Below are the code and all the weights of a small trained network. Each question names an input and a class and asks about switching units off, where a switched-off unit gives its printed mean instead of its output.

import numpy as np


def w(rows, s, z=0):
    codes = np.array(rows[::2]) - 128.0
    scale = np.full(codes.shape[1], s)
    scale[-1] = z or s
    return codes * scale


def f(y):
    return np.maximum(y, 0)


def log_softmax(a):
    a = a - a.max(-1, keepdims=True)
    return a - np.log(np.exp(a).sum(-1, keepdims=True))


def net(x, mask):
    res = np.array(x, float).reshape(1, 7) / 4 @ E
    y = f(res @ A[0][:, :-1].T + A[0][:, -1])
    res = res + np.where(mask, y, B[0][:, -1]) @ B[0][:, :-1]
    return log_softmax(res[-1] @ U[:, :-1].T + U[:, -1])


A, B = {}, {}
E = w([
[2,148,243,14,16],'x0',
[118,119,114,132,126],'x1',
[124,125,116,125,129],'x2',
[111,114,111,133,125],'x3',
[192,67,138,88,69],'x4',
[136,211,83,99,30],'x5',
[147,144,138,110,140],'x6',
],0.0064)
A[0] = w([
[186,94,116,94,73,126],'n0',
[141,189,92,106,78,74],'n1',
[103,131,49,89,105,102],'n2',
[201,133,8,190,160,21],'n3',
[183,111,78,134,167,82],'n4',
[158,62,183,92,201,153],'n5',
[137,56,199,136,188,109],'n6',
[213,117,89,164,164,2],'n7',
[134,254,63,157,52,123],'n8',
[62,115,190,87,141,53],'n9',
[64,210,198,83,190,151],'n10',
[59,111,149,15,177,158],'n11',
[18,111,184,32,46,32],'n12',
[248,5,170,77,37,188],'n13',
[110,68,243,131,145,13],'n14',
[192,214,33,67,19,155],'n15',
],0.0078,0.0025)
B[0] = w([
[117,166,78,216,182,172],'n0',
[134,75,189,112,147,164],'n1',
[140,96,180,203,171,150],'n2',
[207,193,144,29,38,239],'n3',
[205,153,91,67,50,189],'n4',
[95,70,139,170,156,182],'n5',
[113,100,246,193,180,178],'n6',
[238,150,167,129,73,197],'n7',
[85,31,237,115,222,200],'n8',
[172,172,153,101,100,182],'n9',
[93,198,83,155,114,190],'n10',
[177,166,112,163,133,198],'n11',
[242,155,123,79,42,254],'n12',
[48,210,2,199,232,232],'n13',
[147,84,152,121,91,170],'n14',
[35,33,204,171,223,230],'n15',
],0.0058,0.0074)
U = w([
[156,158,106,3,53,5],'0',
[67,54,161,80,161,173],'1',
[39,182,53,94,160,244],'2',
],0.0073,0.0022)

Each question gives the input, the list of numbers given to net, and the class t.
The units are the neurons (one row each of A and B). Each row of codes is followed by its name. A weight is (code - 128) times the scale printed after its matrix; where a second scale follows, it is the last column's (A, B and U).
mask holds one flag per neuron, in row order. A switched-off neuron (its flag False) gives its mean, the last column of its row in B, instead of its output. The means were averaged over made-up inputs and are rounded, as every weight is.
A unit's drop is (log p(t) with every unit on - log p(t) with that unit switched off) / (log p(t) with every unit on - log p(t) with every unit switched off).
The circuit of an input: a set's keep is (log p(t) with only the set's units on - log p(t) with every unit switched off) / (log p(t) with every unit on - log p(t) with every unit switched off). Starting from the 12 units with the biggest drops (on a tie, the unit counted first), units are removed one at a time, each time the one whose removal leaves the highest keep (on an exact tie, the one counted first), for as long as the keep stays at least 0.8.
circuit, biggest first: the units of the circuit, biggest drop first
most important unit: the unit with the biggest drop
k most important neurons: the k neurons with the biggest drops, biggest first
drop of u: that unit's drop, to one decimal
input [-8,3,3,-8,-4,-8,2], class 0: circuit, biggest first : n3, n4
input [-3,8,-2,3,7,-6,-4], class 2: most important unit : n13
input [3,3,3,6,6,2,-1], class 2: circuit, biggest first : n13, n3
input [4,-4,7,-2,-2,8,-4], class 1: circuit, biggest first : n15, n8
input [5,3,-8,-3,6,2,2], class 2: 2 most important neurons : n13, n3
input [-5,-8,-2,6,-6,6,-8], class 1: circuit, biggest first : n8, n13
input [6,-1,5,8,1,7,-3], class 1: 3 most important neurons : n15, n8, n3
input [-3,1,-7,-6,3,4,4], class 1: 4 most important neurons : n15, n12, n8, n10
input [-5,7,2,-6,-3,7,-4], class 1: circuit, biggest first : n8, n15
input [1,3,3,1,6,5,-4], class 2: 3 most important neurons : n13, n0, n6
input [3,4,-3,1,4,0,-6], class 2: 4 most important neurons : n13, n3, n7, n4
input [-5,-8,-5,5,5,7,7], class 1: 3 most important neurons : n15, n8, n12
input [-1,-3,-6,-1,-5,5,-2], class 1: 2 most important neurons : n8, n13
input [-7,0,0,3,0,3,-4], class 0: circuit, biggest first : n3
input [7,4,0,-1,0,-2,-6], class 0: drop of n12 : 0.4
input [-8,2,-6,-1,-1,4,-4], class 0: drop of n3 : 0.3
input [-1,8,-4,5,5,-2,2], class 2: drop of n13 : 0.3
input [-6,-1,-4,7,4,-4,1], class 0: drop of n7 : 0.2
